Below is a small trained network, with its code and all its weights. Each question gives an input and a target symbol and asks what happens when units are switched off, that is, made to give their printed mean instead of their output.

import numpy as np


def w(rows, s, z=0):
    codes = np.array(rows[::2]) - 128.0
    scale = np.full(codes.shape[1], s)
    scale[-1] = z or s
    return codes * scale


def norm(h):
    return h / np.sqrt((h * h).mean(-1, keepdims=True) + 1e-5)


def f(y):
    return y / 2 * (1 + np.tanh(0.7978845608 * (y + 0.044715 * y**3)))


def softmax(a):
    e = np.exp(a - a.max(-1, keepdims=True))
    return e / e.sum(-1, keepdims=True)


def log_softmax(a):
    a = a - a.max(-1, keepdims=True)
    return a - np.log(np.exp(a).sum(-1, keepdims=True))


def net(x, mask):
    ids = ['αβγδεζηλμξπστφψω'.index(c) for c in x.split()]
    T = len(ids)
    res = E[ids] + P[:T]
    u = 0
    for l in range(3):
        q, k, v = (norm(res) @ M[l].T for M in (Q, K, V))
        z = softmax(np.where(np.tri(T) > 0, q @ k.T / 4**0.5, -1e9)) @ v
        res = res + np.where(mask[u], z, O[l][:, -1]) @ O[l][:, :-1]
        u += 1
        y = f(norm(res) @ A[l][:, :-1].T + A[l][:, -1])
        res = res + np.where(mask[u : u + 4], y, B[l][:, -1]) @ B[l][:, :-1]
        u += 4
    return log_softmax(norm(res)[-1] @ U[:, :-1].T + U[:, -1])


Q, K, V, O, A, B = {}, {}, {}, {}, {}, {}
E = w([
[141,140,124,107,100,120,143,108,142,158],'α',
[108,159,122,93,107,115,80,125,136,144],'β',
[110,160,147,140,98,132,147,121,136,143],'γ',
[95,140,155,116,72,125,113,150,154,107],'δ',
[115,133,142,127,110,154,117,113,120,153],'ε',
[136,130,145,158,110,170,157,94,158,149],'ζ',
[142,144,146,135,137,131,90,129,136,104],'η',
[158,141,123,116,95,119,91,170,159,143],'λ',
[160,144,152,104,115,139,96,110,166,112],'μ',
[113,118,118,122,84,169,147,146,146,190],'ξ',
[137,134,125,94,83,146,112,123,156,116],'π',
[139,129,153,142,112,166,129,130,162,143],'σ',
[149,142,121,136,120,138,138,120,143,151],'τ',
[96,4,115,110,174,62,181,114,120,41],'φ',
[134,138,122,164,76,173,151,128,121,127],'ψ',
[134,105,125,121,72,151,116,119,128,149],'ω',
],0.004)
P = w([
[138,110,120,108,209,99,169,131,73,62],'0',
[97,203,125,102,89,189,195,84,162,65],'1',
[97,200,125,100,74,181,209,69,159,66],'2',
[102,196,131,107,71,179,219,67,173,74],'3',
[81,190,143,77,73,182,205,57,177,65],'4',
[95,202,144,77,77,196,212,48,179,68],'5',
[123,199,139,81,112,176,230,63,187,81],'6',
[117,192,139,49,90,178,251,70,209,68],'7',
],0.0012)
Q[0] = w([
[196,155,194,215,205,63,61,227,55,212],'0.h0',
[100,181,78,46,30,175,188,27,226,55],'0.h0',
[148,107,196,241,236,52,51,202,15,246],'0.h0',
[92,181,70,2,32,191,217,12,250,56],'0.h0',
],0.0043)
K[0] = w([
[133,220,146,126,65,188,69,89,166,196],'0.h0',
[121,8,120,89,187,115,160,180,89,103],'0.h0',
[115,253,161,134,39,185,74,124,198,156],'0.h0',
[145,11,92,104,212,79,168,186,70,86],'0.h0',
],0.0043)
V[0] = w([
[172,138,84,118,141,87,116,80,124,146],'0.h0',
[159,86,100,86,84,176,131,171,163,185],'0.h0',
[130,52,123,62,62,93,115,100,107,99],'0.h0',
[79,81,144,116,133,189,101,35,4,152],'0.h0',
],0.0034)
O[0] = w([
[153,49,150,168,71,102,94,55,93,128,197],'0.h0',
[132,183,144,174,164,191,184,73,59,128,119],'0.h0',
[152,150,194,134,174,38,174,123,104,69,37],'0.h0',
[114,109,133,5,171,48,238,30,144,215,3],'0.h0',
],0.003,0.0016)
A[0] = w([
[166,175,77,187,101,174,39,172,143,50,34],'0.n0',
[132,156,84,198,130,156,215,121,126,189,228],'0.n1',
[4,110,79,90,37,152,62,129,110,130,1],'0.n2',
[136,81,143,91,49,164,119,139,183,80,146],'0.n3',
],0.0028,0.00091)
B[0] = w([
[43,137,203,91,60,177,222,75,174,197,251],'0.n0',
[137,83,155,2,108,84,36,172,120,30,206],'0.n1',
[246,72,94,155,228,163,198,109,162,100,171],'0.n2',
[150,126,74,192,144,38,136,129,29,162,251],'0.n3',
],0.0021,0.0024)
Q[1] = w([
[194,82,153,42,83,87,249,30,213,78],'1.h0',
[44,145,117,193,216,74,31,205,23,204],'1.h0',
[189,138,148,52,19,131,237,83,253,9],'1.h0',
[132,76,135,154,241,61,146,76,61,167],'1.h0',
],0.0046)
K[1] = w([
[83,57,144,76,172,1,214,154,149,11],'1.h0',
[155,228,58,212,9,242,129,47,130,183],'1.h0',
[99,96,219,41,240,11,144,204,159,62],'1.h0',
[75,147,50,196,5,188,178,77,141,69],'1.h0',
],0.0043)
V[1] = w([
[142,123,169,2,230,109,185,112,174,166],'1.h0',
[144,52,222,119,61,154,135,28,145,78],'1.h0',
[126,172,241,104,117,79,62,151,178,73],'1.h0',
[74,44,77,105,85,122,95,185,232,159],'1.h0',
],0.0025)
O[1] = w([
[79,224,44,190,145,81,36,117,55,147,56],'1.h0',
[124,1,89,166,225,168,92,66,90,170,255],'1.h0',
[48,64,146,34,162,116,31,243,76,226,124],'1.h0',
[48,86,58,128,32,108,125,144,243,133,164],'1.h0',
],0.0024,0.0031)
A[1] = w([
[169,105,96,141,188,109,140,60,117,116,57],'1.n0',
[174,82,98,109,142,104,163,99,93,155,119],'1.n1',
[173,156,184,162,166,201,123,84,94,73,90],'1.n2',
[74,170,2,173,103,141,113,104,184,146,5],'1.n3',
],0.0038,0.0019)
B[1] = w([
[40,97,166,191,138,163,75,144,174,75,151],'1.n0',
[63,159,117,177,55,100,165,177,202,61,172],'1.n1',
[150,106,39,118,67,14,93,205,139,102,253],'1.n2',
[52,97,143,185,255,150,13,154,102,88,253],'1.n3',
],0.0026,0.0012)
Q[2] = w([
[215,71,118,96,47,128,90,237,100,127],'2.h0',
[35,211,139,81,237,53,170,28,87,76],'2.h0',
[50,220,133,86,225,32,177,31,82,70],'2.h0',
[35,196,120,3,200,61,140,61,172,81],'2.h0',
],0.0046)
K[2] = w([
[177,231,183,143,232,139,60,142,134,195],'2.h0',
[78,65,41,74,108,41,252,102,73,50],'2.h0',
[62,75,38,54,118,54,248,101,71,65],'2.h0',
[81,64,143,86,154,9,218,223,73,60],'2.h0',
],0.0042)
V[2] = w([
[111,169,171,241,161,142,148,92,233,158],'2.h0',
[83,205,123,145,76,59,77,107,143,141],'2.h0',
[76,89,188,175,138,126,55,81,110,191],'2.h0',
[174,73,28,101,89,71,75,5,102,101],'2.h0',
],0.0029)
O[2] = w([
[78,110,152,183,59,61,135,58,89,108,178],'2.h0',
[130,206,109,182,59,83,117,189,141,171,3],'2.h0',
[198,99,175,113,78,130,107,86,54,228,150],'2.h0',
[149,100,136,204,118,255,169,163,181,160,171],'2.h0',
],0.0031,0.0018)
A[2] = w([
[5,207,80,51,71,249,117,64,153,48,27],'2.n0',
[198,239,127,41,155,44,100,189,9,124,110],'2.n1',
[248,26,234,237,189,142,163,166,93,222,5],'2.n2',
[120,47,224,175,35,167,75,202,17,41,49],'2.n3',
],0.0027,0.0019)
B[2] = w([
[240,66,65,120,125,39,93,88,67,141,254],'2.n0',
[118,70,157,232,61,187,145,100,101,119,110],'2.n1',
[209,170,80,180,172,1,194,178,153,136,197],'2.n2',
[120,216,150,109,208,106,61,60,240,178,187],'2.n3',
],0.0033,0.0021)
U = w([
[247,203,131,231,225,15,153,171,203,164,158],'α',
[193,185,124,196,29,185,121,228,55,227,165],'β',
[35,215,25,213,21,30,103,179,217,79,95],'γ',
[31,137,222,71,25,87,122,202,53,50,253],'δ',
[28,172,82,49,131,43,221,29,190,236,56],'ε',
[21,117,65,232,208,190,15,64,45,212,90],'ζ',
[58,25,84,28,52,112,46,247,225,219,52],'η',
[177,206,242,52,105,142,20,96,225,33,97],'λ',
[197,23,230,26,239,141,121,135,70,242,70],'μ',
[185,243,36,214,89,207,188,176,27,32,62],'ξ',
[196,104,230,189,183,207,108,225,18,38,121],'π',
[213,86,22,28,105,32,64,60,57,46,124],'σ',
[180,27,118,204,83,225,221,50,221,100,130],'τ',
[20,37,121,123,233,29,196,188,154,22,109],'φ',
[144,164,19,73,233,229,119,216,196,76,125],'ψ',
[98,201,219,190,175,91,235,33,3,122,108],'ω',
],0.0052,0.0025)

Each question gives the input, a string of symbols that net reads in full, and the target symbol t.
The units are the heads (4 rows each of Q, K, V and O) and the neurons (one row each of A and B). Each row of codes is followed by its name. A weight is (code - 128) times the scale printed after its matrix; where a second scale follows, it is the last column's (O, A, B and U).
mask holds one flag per unit, layer by layer, with each layer's heads first. A switched-off unit (its flag False) gives its mean, the last column of its rows in O or B, instead of its output. The means were averaged over made-up inputs and are rounded, as every weight is.
A unit's drop is (log p(t) with every unit on - log p(t) with that unit switched off) / (log p(t) with every unit on - log p(t) with every unit switched off).
The circuit of an input: a set's keep is (log p(t) with only the set's units on - log p(t) with every unit switched off) / (log p(t) with every unit on - log p(t) with every unit switched off). Starting from the 12 units with the biggest drops (on a tie, the unit counted first), units are removed one at a time, each time the one whose removal leaves the highest keep (on an exact tie, the one counted first), for as long as the keep stays at least 0.8.
circuit, biggest first: the units of the circuit, biggest drop first
most important unit: the unit with the biggest drop
k most important neurons: the k neurons with the biggest drops, biggest first
top k neurons in layer l: the k neurons of layer l with the biggest drops, biggest first
drop when u is switched off: that unit's drop, to one decimal
input π ψ τ φ ζ τ σ, target α: 2 most important neurons	0.n2, 2.n2
input τ β τ β, target τ: circuit, biggest first	0.h0, 1.h0, 0.n2
input μ ζ μ, target μ: most important unit	1.h0
input η τ γ τ τ ω, target η: circuit, biggest first	0.h0, 1.h0
input μ α ψ τ ε, target μ: circuit, biggest first	1.h0, 2.h0
input σ ζ ω, target σ: circuit, biggest first	0.h0, 2.h0, 2.n0
input σ λ δ γ α, target σ: circuit, biggest first	0.h0, 2.n0, 2.h0
input λ β ω τ ζ ψ σ, target λ: circuit, biggest first	0.h0, 2.n3, 2.h0, 1.h0
input σ δ δ α σ τ μ, target σ: circuit, biggest first	0.h0, 2.n0, 2.h0
input ζ ε τ τ ζ, target ζ: circuit, biggest first	0.h0, 1.h0, 1.n3, 0.n1
input ζ σ τ η γ, target ζ: circuit, biggest first	0.h0, 1.h0, 1.n3
input α τ τ ζ ζ, target α: 2 most important neurons	2.n2, 1.n2
input γ γ σ α, target γ: circuit, biggest first	0.h0, 1.h0, 2.h0
input δ ζ ε τ τ τ τ σ, target δ: circuit, biggest first	0.h0, 2.h0, 1.h0, 2.n1
input β ζ τ τ, target β: circuit, biggest first	1.h0, 0.h0, 2.h0
input α γ τ τ τ φ σ, target α: 2 most important neurons	2.n2, 0.n2
input ψ τ σ ω τ τ, target ψ: 2 most important neurons	0.n1, 0.n0
input ξ μ α α ω η, target ξ: most important neuron	1.n2
input α μ τ ε, target α: 2 most important neurons	2.n2, 1.n2
input τ φ τ τ β α, target ε: top 3 neurons in layer 1	1.n2, 1.n0, 1.n1
input ζ ξ σ, target ζ: drop when 0.n2 is switched off	0.0
input α ψ σ τ τ, target α: drop when 1.h0 is switched off	0.7
input ω σ α ζ η, target ω: drop when 0.h0 is switched off	0.9
input η τ α, target η: drop when 0.h0 is switched off	1.0
input σ ζ σ π ξ σ, target σ: top neuron in layer 2	2.n0
